Below is a small trained network, with its code and all its weights. Each question gives an input and a class and asks what happens when units are switched off, that is, made to give their printed mean instead of their output.

import numpy as np


def w(rows, s, z=0):
    codes = np.array(rows[::2]) - 128.0
    scale = np.full(codes.shape[1], s)
    scale[-1] = z or s
    return codes * scale


def norm(h):
    return h / np.sqrt((h * h).mean(-1, keepdims=True) + 1e-5)


def f(y):
    return np.maximum(y, 0)


def log_softmax(a):
    a = a - a.max(-1, keepdims=True)
    return a - np.log(np.exp(a).sum(-1, keepdims=True))


def net(x, mask):
    res = np.array(x, float).reshape(1, 6) / 4 @ E
    u = 0
    for l in range(2):
        y = f(norm(res) @ A[l][:, :-1].T + A[l][:, -1])
        res = res + np.where(mask[u : u + 16], y, B[l][:, -1]) @ B[l][:, :-1]
        u += 16
    return log_softmax(norm(res)[-1] @ U[:, :-1].T + U[:, -1])


A, B = {}, {}
E = w([
[121,217,73,163,105,188,174,48,194,140,133,165],'x0',
[104,128,110,128,128,87,48,121,172,23,103,136],'x1',
[84,37,81,184,35,67,154,56,189,218,254,161],'x2',
[193,81,74,82,115,167,112,185,153,76,96,153],'x3',
[127,128,187,107,168,147,208,132,186,154,66,140],'x4',
[229,87,182,64,69,91,200,127,68,61,130,70],'x5',
],0.0071)
A[0] = w([
[187,34,165,72,137,129,105,255,90,58,135,129,69],'L0N0',
[81,46,142,127,115,16,54,71,149,132,143,161,99],'L0N1',
[82,200,91,122,135,164,126,91,130,246,127,157,110],'L0N2',
[91,124,158,136,202,162,176,167,162,207,79,126,6],'L0N3',
[160,71,161,128,77,91,217,88,154,53,131,129,71],'L0N4',
[160,156,98,119,102,148,134,91,98,170,152,164,104],'L0N5',
[139,108,127,131,118,87,209,96,177,104,126,137,2],'L0N6',
[185,164,226,102,138,135,158,210,58,113,117,117,115],'L0N7',
[102,189,232,132,176,125,173,151,74,190,90,134,145],'L0N8',
[202,98,115,100,129,169,159,163,118,128,125,120,138],'L0N9',
[112,110,88,122,122,159,126,130,175,162,130,160,113],'L0N10',
[105,163,87,140,139,153,97,126,122,175,140,164,142],'L0N11',
[138,101,115,125,90,120,177,94,157,115,131,142,2],'L0N12',
[171,133,152,126,93,125,226,97,168,120,104,116,130],'L0N13',
[89,192,119,121,193,180,41,148,108,43,116,140,83],'L0N14',
[145,150,64,124,41,132,210,34,144,149,153,130,134],'L0N15',
],0.0082,0.0028)
B[0] = w([
[186,122,56,207,97,162,184,125,65,184,83,100,254],'L0N0',
[57,120,151,140,138,218,92,154,135,60,130,111,224],'L0N1',
[144,100,129,216,161,118,175,166,175,184,157,101,232],'L0N2',
[136,167,137,136,194,178,106,237,107,191,183,181,184],'L0N3',
[159,117,180,100,160,142,17,135,138,206,128,141,194],'L0N4',
[107,159,139,157,114,136,145,101,96,109,116,102,170],'L0N5',
[137,103,122,86,72,125,83,85,100,179,147,146,156],'L0N6',
[87,94,104,115,166,92,149,86,71,79,143,134,242],'L0N7',
[123,148,137,99,204,120,130,92,107,101,164,102,216],'L0N8',
[110,73,148,144,113,139,138,180,149,106,113,160,197],'L0N9',
[139,188,182,127,121,88,145,109,31,146,137,63,179],'L0N10',
[183,161,131,104,122,164,177,184,155,114,113,76,201],'L0N11',
[110,116,186,120,131,114,111,87,89,194,124,155,153],'L0N12',
[95,105,139,83,89,160,140,82,161,144,156,170,193],'L0N13',
[115,183,127,104,84,71,58,104,169,171,110,145,245],'L0N14',
[123,112,119,135,101,156,156,4,182,140,67,135,229],'L0N15',
],0.012,0.0079)
A[1] = w([
[176,118,176,113,76,105,153,101,198,162,173,98,81],'L1N0',
[106,171,106,103,114,119,134,143,157,105,81,142,107],'L1N1',
[113,110,85,110,103,120,153,46,76,113,76,105,218],'L1N2',
[56,65,152,146,87,119,123,191,140,8,157,111,114],'L1N3',
[153,183,87,111,83,26,62,166,183,93,89,127,23],'L1N4',
[152,98,117,160,113,148,211,120,124,135,133,115,44],'L1N5',
[116,133,100,90,84,64,81,119,167,185,100,172,106],'L1N6',
[84,135,98,142,77,148,57,165,147,105,117,108,138],'L1N7',
[107,79,153,162,149,120,144,119,131,132,151,138,152],'L1N8',
[141,104,105,47,192,139,210,165,181,135,183,209,99],'L1N9',
[137,120,108,102,127,192,124,92,50,152,126,209,146],'L1N10',
[148,141,66,169,87,108,217,112,149,105,120,104,64],'L1N11',
[207,50,71,132,64,104,130,206,94,110,63,144,65],'L1N12',
[106,137,127,85,204,52,131,112,50,57,146,141,5],'L1N13',
[108,145,81,177,128,112,196,91,161,126,121,116,41],'L1N14',
[124,139,113,166,175,90,190,181,107,112,142,122,188],'L1N15',
],0.013,0.0027)
B[1] = w([
[114,99,124,123,155,224,83,129,142,73,168,156,195],'L1N0',
[146,113,111,201,121,86,135,133,82,131,183,128,166],'L1N1',
[119,144,164,106,169,127,88,198,155,185,161,153,254],'L1N2',
[55,110,76,113,97,89,92,123,138,181,105,82,171],'L1N3',
[181,190,152,213,173,94,105,100,111,20,148,186,198],'L1N4',
[144,156,104,185,138,123,114,122,107,82,122,108,204],'L1N5',
[139,141,147,129,151,116,118,113,110,87,180,160,192],'L1N6',
[91,153,126,110,105,71,144,89,104,95,119,103,204],'L1N7',
[174,225,84,80,105,103,128,127,156,120,57,146,184],'L1N8',
[106,135,152,139,13,84,125,211,115,88,142,109,168],'L1N9',
[125,96,98,119,122,83,150,114,167,72,105,144,236],'L1N10',
[126,126,92,185,105,167,209,85,149,130,82,109,188],'L1N11',
[175,58,44,124,180,111,130,193,197,167,66,164,219],'L1N12',
[164,101,153,125,157,162,190,42,74,148,103,44,191],'L1N13',
[179,69,103,130,92,163,138,190,7,137,121,91,189],'L1N14',
[120,132,167,71,114,112,86,113,178,157,151,177,199],'L1N15',
],0.016,0.01)
U = w([
[152,138,221,56,192,117,185,71,55,170,122,44,48],'0',
[30,128,100,114,52,106,81,115,150,153,99,60,124],'1',
[159,136,111,206,69,242,173,117,131,161,134,94,177],'2',
[198,52,66,118,164,93,128,172,163,165,48,151,193],'3',
[181,202,150,194,160,77,94,99,107,70,142,154,173],'4',
[130,111,189,59,33,90,204,176,129,72,124,144,1],'5',
[129,80,185,67,80,195,83,72,203,137,163,209,168],'6',
[135,205,191,118,125,141,130,250,176,230,181,135,81],'7',
],0.013,0.0024)

Each question gives the input, the list of numbers given to net, and the class t.
The units are the neurons (one row each of A and B). Each row of codes is followed by its name. A weight is (code - 128) times the scale printed after its matrix; where a second scale follows, it is the last column's (A, B and U).
mask holds one flag per neuron, layer by layer. A switched-off neuron (its flag False) gives its mean, the last column of its row in B, instead of its output. The means were averaged over made-up inputs and are rounded, as every weight is.
A unit's drop is (log p(t) with every unit on - log p(t) with that unit switched off) / (log p(t) with every unit on - log p(t) with every unit switched off).
The circuit of an input: a set's keep is (log p(t) with only the set's units on - log p(t) with every unit switched off) / (log p(t) with every unit on - log p(t) with every unit switched off). Starting from the 12 units with the biggest drops (on a tie, the unit counted first), units are removed one at a time, each time the one whose removal leaves the highest keep (on an exact tie, the one counted first), for as long as the keep stays at least 0.8.
units of the circuit, in order: the units of the circuit, biggest drop first
unit that matters most: the unit with the biggest drop
k most important neurons: the k neurons with the biggest drops, biggest first
k most important neurons of layer l: the k neurons of layer l with the biggest drops, biggest first
drop of u: that unit's drop, to one decimal
input [-6,-2,0,-5,-2,4], class 0: units of the circuit, in order : L1N13; L0N7
input [-1,-8,3,-1,4,-6], class 7: units of the circuit, in order : L0N3
input [-3,8,1,-3,-6,8], class 3: 2 most important neurons : L0N0; L1N12
input [-1,0,5,-7,3,-5], class 7: units of the circuit, in order : L0N0; L1N10
input [2,-8,-3,1,-7,-6], class 7: 2 most important neurons of layer 1 : L1N15; L1N13
input [0,-2,7,0,2,-1], class 2: units of the circuit, in order : L0N2; L1N10
input [1,0,2,-1,-4,1], class 2: 2 most important neurons : L0N15; L0N7
input [-7,-8,-1,-5,-1,-4], class 0: 2 most important neurons of layer 1 : L1N13; L1N2
input [-1,-6,2,-6,1,4], class 6: units of the circuit, in order : L1N0; L0N0
input [4,8,2,-7,-6,-3], class 1: 3 most important neurons : L0N1; L0N0; L1N3
input [1,7,8,2,-2,3], class 6: 4 most important neurons : L0N15; L0N4; L0N12; L0N6
input [2,7,8,3,-8,4], class 1: 3 most important neurons of layer 0 : L0N1; L0N14; L0N13
input [-5,4,2,3,-8,-8], class 1: units of the circuit, in order : L0N1; L1N3
input [-5,5,-2,4,-5,-3], class 4: units of the circuit, in order : L0N14; L1N4
input [-1,-1,8,0,-4,-2], class 2: units of the circuit, in order : L0N4; L1N11
input [-2,-2,-2,-7,0,-1], class 0: units of the circuit, in order : L0N8
input [-5,6,5,7,-6,-1], class 1: 3 most important neurons : L0N1; L1N3; L1N7
input [1,-1,1,0,-5,3], class 6: 2 most important neurons of layer 0 : L0N4; L0N2
input [2,-6,2,-7,6,-3], class 7: 2 most important neurons : L0N3; L0N0
input [-3,3,-6,3,6,-4], class 4: unit that matters most : L0N14
input [7,5,-4,0,8,-8], class 7: 2 most important neurons : L0N3; L0N2
input [2,8,6,-1,0,-3], class 1: drop of L0N1 : 2.9
